Below is a small trained network, with its code and all its weights. Each question gives an input and a class and asks what happens when units are switched off, that is, made to give their printed mean instead of their output.

import numpy as np


def w(rows, s, z=0):
    codes = np.array(rows[::2]) - 128.0
    scale = np.full(codes.shape[1], s)
    scale[-1] = z or s
    return codes * scale


def f(y):
    return y / 2 * (1 + np.tanh(0.7978845608 * (y + 0.044715 * y**3)))


def log_softmax(a):
    a = a - a.max(-1, keepdims=True)
    return a - np.log(np.exp(a).sum(-1, keepdims=True))


def net(x, mask):
    res = np.array(x, float).reshape(1, 4) / 4 @ E
    y = f(res @ A[0][:, :-1].T + A[0][:, -1])
    res = res + np.where(mask, y, B[0][:, -1]) @ B[0][:, :-1]
    return log_softmax(res[-1] @ U[:, :-1].T + U[:, -1])


A, B = {}, {}
E = w([
[132,111,147,191,140,106,97,100,165],'x0',
[107,139,100,86,150,106,172,161,92],'x1',
[160,79,45,202,214,171,130,170,87],'x2',
[94,162,138,137,83,176,96,92,6],'x3',
],0.017)
A[0] = w([
[107,125,46,123,139,148,173,192,40,208],'n1',
[171,89,87,128,197,108,122,162,158,254],'n2',
[228,81,85,198,212,197,102,130,104,90],'n3',
[107,136,158,185,124,147,6,87,101,223],'n4',
[121,157,161,113,80,148,96,82,80,160],'n5',
[123,155,165,184,113,148,66,108,100,94],'n6',
[51,163,148,146,57,178,105,65,133,243],'n7',
],0.013,0.0036)
B[0] = w([
[88,184,166,153,218,195,183,155,60,223],'n1',
[42,160,102,254,230,99,83,194,173,213],'n2',
[84,140,48,160,102,129,42,146,106,250],'n3',
[201,69,181,240,150,177,143,74,177,213],'n4',
[122,82,155,104,76,231,102,170,64,209],'n5',
[153,24,101,121,141,224,87,87,97,183],'n6',
[161,81,144,120,2,196,102,134,137,224],'n7',
],0.0096,0.022)
U = w([
[92,174,111,107,215,154,230,161,37,202],'0',
[170,91,138,160,121,149,122,38,108,133],'1',
[116,136,126,148,175,12,184,145,237,157],'2',
[109,161,33,147,177,126,58,153,115,93],'3',
[115,150,126,62,70,127,110,149,99,4],'4',
[158,191,121,7,103,42,146,41,215,188],'5',
],0.012,0.0022)

Each question gives the input, the list of numbers given to net, and the class t.
The units are the neurons (one row each of A and B). Each row of codes is followed by its name. A weight is (code - 128) times the scale printed after its matrix; where a second scale follows, it is the last column's (A, B and U).
mask holds one flag per neuron, in row order. A switched-off neuron (its flag False) gives its mean, the last column of its row in B, instead of its output. The means were averaged over made-up inputs and are rounded, as every weight is.
A unit's drop is (log p(t) with every unit on - log p(t) with that unit switched off) / (log p(t) with every unit on - log p(t) with every unit switched off).
The circuit of an input: a set's keep is (log p(t) with only the set's units on - log p(t) with every unit switched off) / (log p(t) with every unit on - log p(t) with every unit switched off). Starting from all 7 units, units are removed one at a time, each time the one whose removal leaves the highest keep (on an exact tie, the one counted first), for as long as the keep stays at least 0.8.
units of the circuit, in order: the units of the circuit, biggest drop first
k most important neurons: the k neurons with the biggest drops, biggest first
drop of u: that unit's drop, to one decimal
input [-5,-4,-7,-2], class 4: units of the circuit, in order -> (n4)
input [3,3,-7,2], class 4: units of the circuit, in order -> (n4 n5)
input [-4,6,5,-5], class 0: 3 most important neurons -> (n1 n7 n6)
input [-3,3,-2,8], class 1: 2 most important neurons -> (n7 n4)
input [-4,1,6,1], class 0: 2 most important neurons -> (n1 n7)
input [2,2,1,2], class 0: units of the circuit, in order -> (n7 n3)
input [-1,-1,-5,-2], class 4: 2 most important neurons -> (n4 n7)
input [7,8,-8,-1], class 5: 2 most important neurons -> (n3 n1)
input [8,8,-8,-5], class 5: drop of n2 -> 0.7
input [7,-2,-5,-6], class 2: drop of n7 -> 0.0
input [-6,1,-1,-5], class 2: drop of n5 -> 0.2
input [-1,4,-6,-4], class 5: drop of n2 -> 0.3
